Below are the code and all the weights of a small trained network. Each question names an input and a class and asks about switching units off, where a switched-off unit gives its printed mean instead of its output.

import numpy as np


def w(rows, s, z=0):
    codes = np.array(rows[::2]) - 128.0
    scale = np.full(codes.shape[1], s)
    scale[-1] = z or s
    return codes * scale


def norm(h):
    return h / np.sqrt((h * h).mean(-1, keepdims=True) + 1e-5)


def f(y):
    return np.maximum(y, 0)


def log_softmax(a):
    a = a - a.max(-1, keepdims=True)
    return a - np.log(np.exp(a).sum(-1, keepdims=True))


def net(x, mask):
    res = np.array(x, float).reshape(1, 5) / 4 @ E
    u = 0
    for l in range(3):
        y = f(norm(res) @ A[l][:, :-1].T + A[l][:, -1])
        res = res + np.where(mask[u : u + 12], y, B[l][:, -1]) @ B[l][:, :-1]
        u += 12
    return log_softmax(norm(res)[-1] @ U[:, :-1].T + U[:, -1])


A, B = {}, {}
E = w([
[74,53,130,146,85,134,125,175,130,78],'x0',
[135,61,106,69,35,173,165,61,138,155],'x1',
[97,138,167,184,103,117,143,87,101,163],'x2',
[124,196,81,163,69,170,103,164,126,137],'x3',
[133,96,116,133,181,254,112,112,66,142],'x4',
],0.0079)
A[0] = w([
[105,152,171,181,220,107,143,180,63,56,78],'L0N0',
[108,119,138,176,202,166,64,138,55,156,108],'L0N1',
[109,141,147,215,141,98,170,60,69,163,64],'L0N2',
[118,179,108,209,91,168,112,157,140,140,85],'L0N3',
[150,131,98,59,149,139,96,175,140,99,1],'L0N4',
[170,104,99,53,162,114,79,126,123,47,92],'L0N5',
[25,71,127,147,136,129,96,154,111,99,7],'L0N6',
[130,79,172,106,200,107,149,105,162,75,59],'L0N7',
[163,141,115,103,130,120,133,188,132,106,89],'L0N8',
[197,178,126,133,194,134,108,69,170,186,42],'L0N9',
[2,132,172,183,124,124,176,102,103,173,19],'L0N10',
[96,92,190,165,180,108,142,54,132,140,74],'L0N11',
],0.0088,0.0061)
B[0] = w([
[167,113,86,146,170,87,30,115,91,121,254],'L0N0',
[183,127,148,175,99,160,195,92,199,82,238],'L0N1',
[155,112,170,106,116,137,76,177,146,207,196],'L0N2',
[109,180,132,65,114,127,146,188,34,76,202],'L0N3',
[186,79,186,62,84,133,33,153,209,188,145],'L0N4',
[135,139,194,105,100,168,95,197,125,209,177],'L0N5',
[2,122,89,168,146,119,159,165,170,180,171],'L0N6',
[96,164,148,90,111,135,208,157,41,62,180],'L0N7',
[106,127,165,101,110,150,93,148,126,163,158],'L0N8',
[11,149,108,125,168,122,146,138,159,189,202],'L0N9',
[167,84,216,109,78,155,56,185,147,183,177],'L0N10',
[117,164,143,68,133,138,166,194,60,87,190],'L0N11',
],0.0094,0.0064)
A[1] = w([
[150,90,115,74,92,125,134,37,95,100,24],'L1N0',
[177,78,74,118,78,107,142,57,106,155,12],'L1N1',
[178,77,147,180,199,210,142,87,117,90,58],'L1N2',
[136,170,176,155,127,1,113,156,183,96,65],'L1N3',
[119,91,130,130,85,105,103,176,110,94,163],'L1N4',
[186,117,69,195,201,79,127,111,85,153,7],'L1N5',
[60,162,168,87,119,176,201,139,186,132,179],'L1N6',
[124,179,101,132,167,96,151,57,164,148,3],'L1N7',
[182,150,80,125,150,64,218,129,115,208,126],'L1N8',
[174,119,105,160,146,69,101,125,88,94,84],'L1N9',
[126,77,140,108,172,94,161,100,169,117,144],'L1N10',
[58,57,80,194,130,100,129,154,140,88,27],'L1N11',
],0.0094,0.0048)
B[1] = w([
[55,135,134,102,148,102,13,57,106,49,150],'L1N0',
[97,100,153,115,142,48,15,32,114,63,147],'L1N1',
[239,122,93,214,45,171,231,55,169,136,179],'L1N2',
[248,97,142,186,76,237,204,27,231,92,232],'L1N3',
[47,158,136,137,148,150,164,68,206,138,230],'L1N4',
[46,52,53,167,107,123,85,76,137,97,151],'L1N5',
[158,37,29,205,138,70,76,108,122,120,254],'L1N6',
[77,165,87,133,152,136,149,189,152,154,145],'L1N7',
[2,122,182,125,165,217,149,127,187,69,187],'L1N8',
[79,125,160,109,145,79,57,95,103,33,167],'L1N9',
[101,131,125,165,106,169,178,181,79,135,150],'L1N10',
[25,70,110,79,227,196,147,133,229,226,161],'L1N11',
],0.0066,0.0069)
A[2] = w([
[84,79,35,162,158,90,49,47,92,151,37],'L2N0',
[134,116,160,114,92,14,156,96,235,82,56],'L2N1',
[27,122,123,151,115,94,135,180,175,178,120],'L2N2',
[145,76,169,111,184,62,215,159,10,112,70],'L2N3',
[85,67,112,44,23,66,56,78,89,174,133],'L2N4',
[229,101,98,18,141,123,108,254,171,143,58],'L2N5',
[139,125,228,211,89,97,107,129,57,216,29],'L2N6',
[143,173,105,89,85,119,158,180,33,86,117],'L2N7',
[130,172,89,134,173,64,80,162,144,151,2],'L2N8',
[166,130,109,219,199,42,75,145,159,109,46],'L2N9',
[120,222,8,102,70,118,117,188,91,101,45],'L2N10',
[105,225,64,94,195,87,174,53,139,213,26],'L2N11',
],0.0086,0.0046)
B[2] = w([
[172,166,70,120,179,60,126,219,127,92,190],'L2N0',
[179,125,108,123,96,211,166,89,88,174,222],'L2N1',
[104,106,97,99,192,104,133,174,146,167,253],'L2N2',
[62,225,115,85,68,115,193,120,102,104,168],'L2N3',
[163,193,164,146,204,108,54,143,113,95,238],'L2N4',
[159,92,187,98,44,68,136,142,86,221,180],'L2N5',
[161,82,192,25,42,68,105,170,123,245,179],'L2N6',
[108,144,102,74,111,66,176,107,41,91,156],'L2N7',
[134,81,116,151,118,142,75,142,167,87,145],'L2N8',
[151,119,93,74,159,78,30,116,78,101,191],'L2N9',
[80,149,201,86,114,114,229,100,79,106,179],'L2N10',
[15,2,151,152,209,156,130,183,220,140,172],'L2N11',
],0.011,0.0059)
U = w([
[159,96,221,60,94,163,58,180,152,230,153],'0',
[22,69,104,134,220,178,131,155,219,165,140],'1',
[178,156,114,128,195,87,6,75,91,39,117],'2',
[219,129,107,215,77,226,199,26,162,114,153],'3',
[59,181,183,69,118,134,215,144,60,95,129],'4',
[154,127,111,113,149,82,136,185,101,151,174],'5',
[163,135,93,232,104,24,166,132,115,174,1],'6',
[146,131,92,215,105,36,151,98,121,175,1],'7',
],0.016,0.014)

Each question gives the input, the list of numbers given to net, and the class t.
The units are the neurons (one row each of A and B). Each row of codes is followed by its name. A weight is (code - 128) times the scale printed after its matrix; where a second scale follows, it is the last column's (A, B and U).
mask holds one flag per neuron, layer by layer. A switched-off neuron (its flag False) gives its mean, the last column of its row in B, instead of its output. The means were averaged over made-up inputs and are rounded, as every weight is.
A unit's drop is (log p(t) with every unit on - log p(t) with that unit switched off) / (log p(t) with every unit on - log p(t) with every unit switched off).
The circuit of an input: a set's keep is (log p(t) with only the set's units on - log p(t) with every unit switched off) / (log p(t) with every unit on - log p(t) with every unit switched off). Starting from the 12 units with the biggest drops (on a tie, the unit counted first), units are removed one at a time, each time the one whose removal leaves the highest keep (on an exact tie, the one counted first), for as long as the keep stays at least 0.8.
circuit, biggest first: the units of the circuit, biggest drop first
k most important neurons: the k neurons with the biggest drops, biggest first
top k neurons in layer l: the k neurons of layer l with the biggest drops, biggest first
input [-7,-7,7,-4,-7], class 0: circuit, biggest first	[L2N6]
input [-4,-3,-6,-1,7], class 3: top 2 neurons in layer 0	[L0N1, L0N2]
input [3,-7,6,8,0], class 4: 2 most important neurons	[L0N3, L1N6]
input [-2,-7,7,4,-6], class 0: top 3 neurons in layer 0	[L0N2, L0N10, L0N1]
input [-8,-6,-6,-4,-6], class 1: 2 most important neurons	[L0N9, L0N10]
input [-8,-3,-1,7,4], class 1: 2 most important neurons	[L0N9, L2N11]
input [-5,-7,7,-6,1], class 0: 3 most important neurons	[L0N2, L2N6, L0N10]
input [0,-8,-5,0,-7], class 2: 2 most important neurons	[L0N0, L2N9]
input [0,-7,3,-1,-8], class 3: 3 most important neurons	[L1N3, L2N1, L1N6]
input [0,-3,2,-1,6], class 3: 2 most important neurons	[L0N1, L1N2]
input [0,7,-6,5,6], class 2: 3 most important neurons	[L0N1, L1N3, L0N2]
input [2,4,-7,8,-5], class 4: 2 most important neurons	[L2N10, L1N3]
input [4,-7,-4,3,8], class 3: top 2 neurons in layer 1	[L1N2, L1N6]
input [1,3,-4,6,-3], class 4: circuit, biggest first	[L2N10]
input [-2,-4,0,-6,-4], class 4: 2 most important neurons	[L0N7, L0N11]
input [1,4,-6,8,7], class 4: top 3 neurons in layer 2	[L2N10, L2N7, L2N1]
input [8,-8,-3,0,-7], class 1: 2 most important neurons	[L1N11, L0N6]
input [-7,-4,5,-6,-6], class 1: top 2 neurons in layer 0	[L0N9, L0N1]
input [-2,-3,6,-8,-5], class 4: top 2 neurons in layer 0	[L0N11, L0N7]
input [-5,3,4,-7,-1], class 4: circuit, biggest first	[L0N11]
input [-2,-6,6,2,4], class 0: top 2 neurons in layer 0	[L0N2, L0N10]
input [2,-6,-6,-8,-7], class 4: top 2 neurons in layer 0	[L0N7, L0N1]
